The symbols move the nodes like this.
+: z319->z105, z160->z667, z979->z26, z279->z446, z371->z230, z622->z95, z446->z279, z863->z548, z861->z378, z630->z912, z747->z476, z548->z863, z230->z371, z293->z273, z332->z68, z418->z44, z912->z630, z95->z622, z378->z861, z225->z424, z564->z474, z68->z332, z273->z293, z44->z418, z405->z742, z667->z160, z26->z979, z742->z405, z424->z225, z474->z564, z105->z319, z476->z747
@: z319->z95, z979->z873, z279->z378, z371->z424, z622->z105, z446->z861, z863->z243, z861->z446, z630->z747, z747->z630, z230->z225, z243->z863, z293->z973, z332->z564, z418->z277, z912->z476, z95->z319, z378->z279, z429->z667, z225->z230, z564->z332, z68->z474, z873->z979, z667->z429, z742->z983, z973->z293, z424->z371, z983->z742, z474->z68, z105->z622, z277->z418, z476->z912
%: z319->z225, z160->z279, z979->z60, z279->z160, z371->z622, z622->z371, z60->z979, z446->z667, z863->z834, z861->z429, z630->z293, z747->z973, z230->z95, z293->z630, z332->z44, z418->z68, z912->z273, z95->z230, z429->z861, z225->z319, z834->z863, z68->z418, z273->z912, z44->z332, z520->z742, z667->z446, z742->z520, z973->z747, z424->z105, z474->z277, z105->z424, z277->z474
^: z979->z781, z279->z548, z371->z630, z622->z293, z446->z863, z863->z446, z861->z243, z630->z371, z747->z424, z548->z279, z230->z912, z243->z861, z293->z622, z332->z405, z418->z520, z912->z230, z95->z273, z781->z979, z225->z476, z834->z667, z68->z742, z273->z95, z405->z332, z520->z418, z667->z834, z742->z68, z973->z105, z424->z747, z983->z474, z474->z983, z105->z973, z476->z225
~: z160->z95, z979->z68, z279->z230, z371->z446, z622->z667, z60->z418, z446->z371, z863->z630, z861->z424, z630->z863, z747->z243, z548->z912, z230->z279, z243->z747, z293->z834, z332->z26, z418->z60, z912->z548, z95->z160, z781->z742, z378->z225, z429->z105, z225->z378, z834->z293, z68->z979, z873->z474, z667->z622, z26->z332, z742->z781, z424->z861, z474->z873, z105->z429
$: z979->z446, z279->z26, z371->z68, z622->z418, z60->z667, z446->z979, z863->z781, z861->z873, z630->z742, z747->z983, z230->z332, z293->z520, z332->z230, z418->z622, z912->z405, z95->z44, z781->z863, z225->z564, z564->z225, z68->z371, z44->z95, z405->z912, z520->z293, z873->z861, z667->z60, z26->z279, z742->z630, z424->z474, z983->z747, z474->z424, z105->z277, z277->z105

The rows follow the links: the fewer symbols apart two nodes are, the more alike their rows tend to be.

Each row is also shifted at random along 3 hidden directions that mean nothing.

Some nodes, each with a row of numbers:
z243: [-44,-33,-130,41,-89,122,55,78,10,51,91,-29,-50,-118,-97,122,4,-8,-8,-124,-88,-44,-20,-255,2,-88,179,96,-106,175,-112,17,-57,-33,67,-98,-3,-65]
z44: [60,24,137,79,15,-26,-26,-201,-35,16,-30,29,-91,67,50,-122,-301,94,-8,32,-92,174,-175,205,31,32,-151,-109,-21,-42,167,142,-79,56,-99,78,-83,56]
z667: [-15,41,-131,-9,23,-38,-51,-100,221,41,-64,31,112,-105,-129,114,-1,29,-66,109,181,-143,212,18,-70,-14,-7,-17,-29,43,-62,-214,145,-116,199,107,-21,-27]
z95: [20,32,-150,-80,28,-101,55,-22,22,242,93,-49,81,-149,84,-67,234,12,-86,175,109,-1,-35,-59,-88,-110,106,-135,24,97,-45,-55,117,-110,-53,45,1,20]
z105: [74,-97,18,-8,-19,-89,8,127,109,87,-57,-127,3,-52,-151,113,89,-11,9,118,42,-110,25,13,13,-63,-76,-87,-35,-39,25,-54,-5,0,36,51,-30,45]
z424: [10,-19,-37,-16,-36,18,113,277,35,62,38,-161,94,73,-40,40,252,-121,75,25,-72,-149,-27,-111,6,-78,121,85,48,20,-94,8,31,21,-55,-129,64,4]
z781: [-63,-26,88,13,3,84,-87,-128,1,-214,52,216,16,66,-8,25,-179,67,14,-147,69,-13,200,14,65,123,-53,148,37,-63,35,-105,35,63,141,22,63,-57]
z548: [-36,83,-194,1,9,63,-46,-61,-164,-58,-70,97,-47,38,146,-36,138,-61,28,-83,46,-3,-94,44,33,-30,40,89,-96,91,74,126,-49,22,-98,-60,-19,-2]
z983: [-24,-99,184,79,-54,62,41,35,-3,-25,75,30,-64,-56,-54,28,-276,43,51,-140,-164,111,-38,-102,58,45,-22,16,27,-64,-61,72,-126,22,21,33,40,76]
z973: [6,-127,72,16,-103,93,-81,-10,59,-71,-202,-53,-31,23,-171,161,-205,-37,-10,-82,-82,72,-57,175,166,20,-136,24,-140,-59,114,98,-205,138,83,54,-67,108]
z319: [62,-16,58,1,-75,-26,-45,-33,90,2,-150,-108,-33,89,17,11,59,44,22,73,-34,95,-121,179,39,-150,-80,-93,-133,86,55,27,-53,10,-29,-13,-43,134]
z277: [94,-134,193,50,-30,-32,-34,0,189,-81,17,9,88,183,-53,66,-65,96,9,53,55,-6,127,66,54,-10,-84,-12,68,-112,86,-187,87,109,146,-18,59,129]
z279: [-37,86,-96,-20,42,-98,-81,-32,-42,-129,-216,113,-46,11,100,-35,85,21,78,32,146,-79,79,91,-46,-101,-89,34,15,73,-33,-120,71,-99,-45,-48,2,-46]
z429: [34,-84,-94,62,-49,-21,-25,73,160,23,19,-147,51,53,-127,157,113,37,-53,53,10,-108,81,-9,5,-56,63,26,-43,32,11,-87,82,72,84,-100,-54,29]
z742: [-74,2,34,-38,98,1,70,79,-200,59,203,75,-39,-83,45,-16,-7,-57,-11,-79,-20,-3,-30,-97,-7,161,39,-25,142,-146,0,3,-66,24,-87,43,45,-50]
z564: [15,-56,120,28,9,-23,22,112,-43,-67,92,62,-9,167,114,-119,59,96,53,3,-37,79,-46,-23,-19,-35,14,-46,80,-14,-44,-26,-24,64,-149,-103,71,84]

Start, symbols taken left to right, then the node you end at.
Answer with the node's name.
[-19,-22,-171,-120,60,-48,29,81,-127,221,112,-110,30,-186,-63,51,150,-125,-88,100,27,-130,-118,-31,-47,68,46,-30,-46,-16,115,77,-71,32,-61,45,-29,-33]
+ ^ $: z44
[17,69,-82,8,-37,-29,-85,-248,173,-1,-93,55,39,42,79,-26,35,116,-28,38,127,37,33,149,-8,-133,-9,-25,-112,99,49,-45,115,-59,66,-15,-64,29]
% ~ @ +: z424
[15,-62,127,19,37,-36,58,225,26,-3,115,0,14,58,-36,-34,79,40,84,38,-1,-81,78,-164,-25,-12,-9,-52,178,-103,-66,-164,16,14,-14,-24,79,39]
$ + %: z319
[10,-43,11,87,-57,-52,-61,121,22,-158,-210,-65,-131,14,-114,88,-130,53,99,-49,-52,-131,75,27,6,-5,-110,4,-44,5,-92,-27,-40,-15,58,-35,-114,-98]
~ % @ +: z95
[-102,60,-87,2,13,32,-19,9,-212,-104,-98,3,-166,-129,-23,94,-76,-100,-30,-102,-65,-116,-12,11,-9,137,-31,73,-52,10,79,94,-187,11,-52,8,-106,-166]
~ ^ + %: z95
[34,11,-69,-53,65,-2,-10,-58,211,115,31,-119,220,0,-66,84,135,-94,-92,141,89,-65,79,101,23,-8,73,17,26,-80,27,-28,108,-41,132,34,37,68]
~ +: z160
[29,-74,51,-28,14,41,0,-104,31,125,212,34,77,-90,-38,16,-122,-34,-129,6,-8,52,-5,6,0,131,13,10,13,-115,99,6,16,29,58,65,37,43]
$ @ ^: z105
[-36,32,21,-19,-84,71,-24,27,-102,-13,-105,28,-119,22,75,-14,19,-54,45,-150,-106,149,-152,25,63,-105,-18,-27,-119,128,8,126,-184,39,-88,-31,36,107]
+ ~ ~: z747
[-59,-19,-56,-76,10,59,48,231,-94,99,32,-110,-50,-129,-70,104,109,-137,-1,-50,-40,-20,-9,-175,15,-1,39,39,-24,39,-92,-21,-115,17,14,0,13,-26]
+ ^ %: z319
[-27,28,86,-22,-50,-47,-36,88,-57,-113,-256,-33,-199,62,39,-23,-34,-9,108,-39,-102,70,-132,106,46,-124,-152,-128,-43,25,-44,104,-177,-10,-146,22,-50,34]
@ + @ ^: z747
[4,161,15,-7,3,51,3,-65,46,-46,-166,8,65,117,140,-91,62,-67,89,33,42,123,-54,128,31,-70,-31,10,-26,62,-32,66,17,-113,-54,29,86,45]
$ % % $: z230
[36,-112,75,-11,75,-140,-1,45,-233,-30,-15,-85,-97,133,-85,-13,-46,-28,21,110,-31,-145,-109,260,7,162,-210,-130,119,-246,223,131,-81,205,-156,43,-84,-81]
^ ^ $ $: z418
[-57,58,-122,-147,42,-19,-1,59,-237,41,-28,8,-40,-87,133,-40,253,-147,3,-11,32,-19,-161,15,24,-63,10,-13,-60,17,17,96,-119,-21,-158,17,39,14]
~ +: z863
[46,26,55,22,77,-12,152,69,-83,26,222,-14,98,119,10,-121,37,-85,35,54,-71,-101,-20,-58,-69,162,91,50,209,-113,48,32,103,64,-91,-58,88,-98]
$ $ $ ^: z630
[-13,-6,120,66,47,-103,-76,38,-57,-280,-75,124,-16,207,-33,11,-44,44,65,-46,106,-147,202,125,0,153,-157,48,102,-128,75,-144,98,75,38,-25,8,-119]
@ $: z861
[-77,126,-12,-41,20,161,-47,-18,41,-84,-37,21,129,-54,-52,91,-34,-172,34,-112,16,15,21,34,74,68,24,151,-77,-58,-28,45,-70,-47,108,39,87,-4]
~ + ^ $: z26
[51,-109,-65,-4,75,-36,19,-42,64,52,238,20,161,74,19,-3,141,77,-97,115,123,-144,152,-28,-75,100,122,70,118,-104,100,-170,244,102,27,-98,-15,-8]
$ @: z429
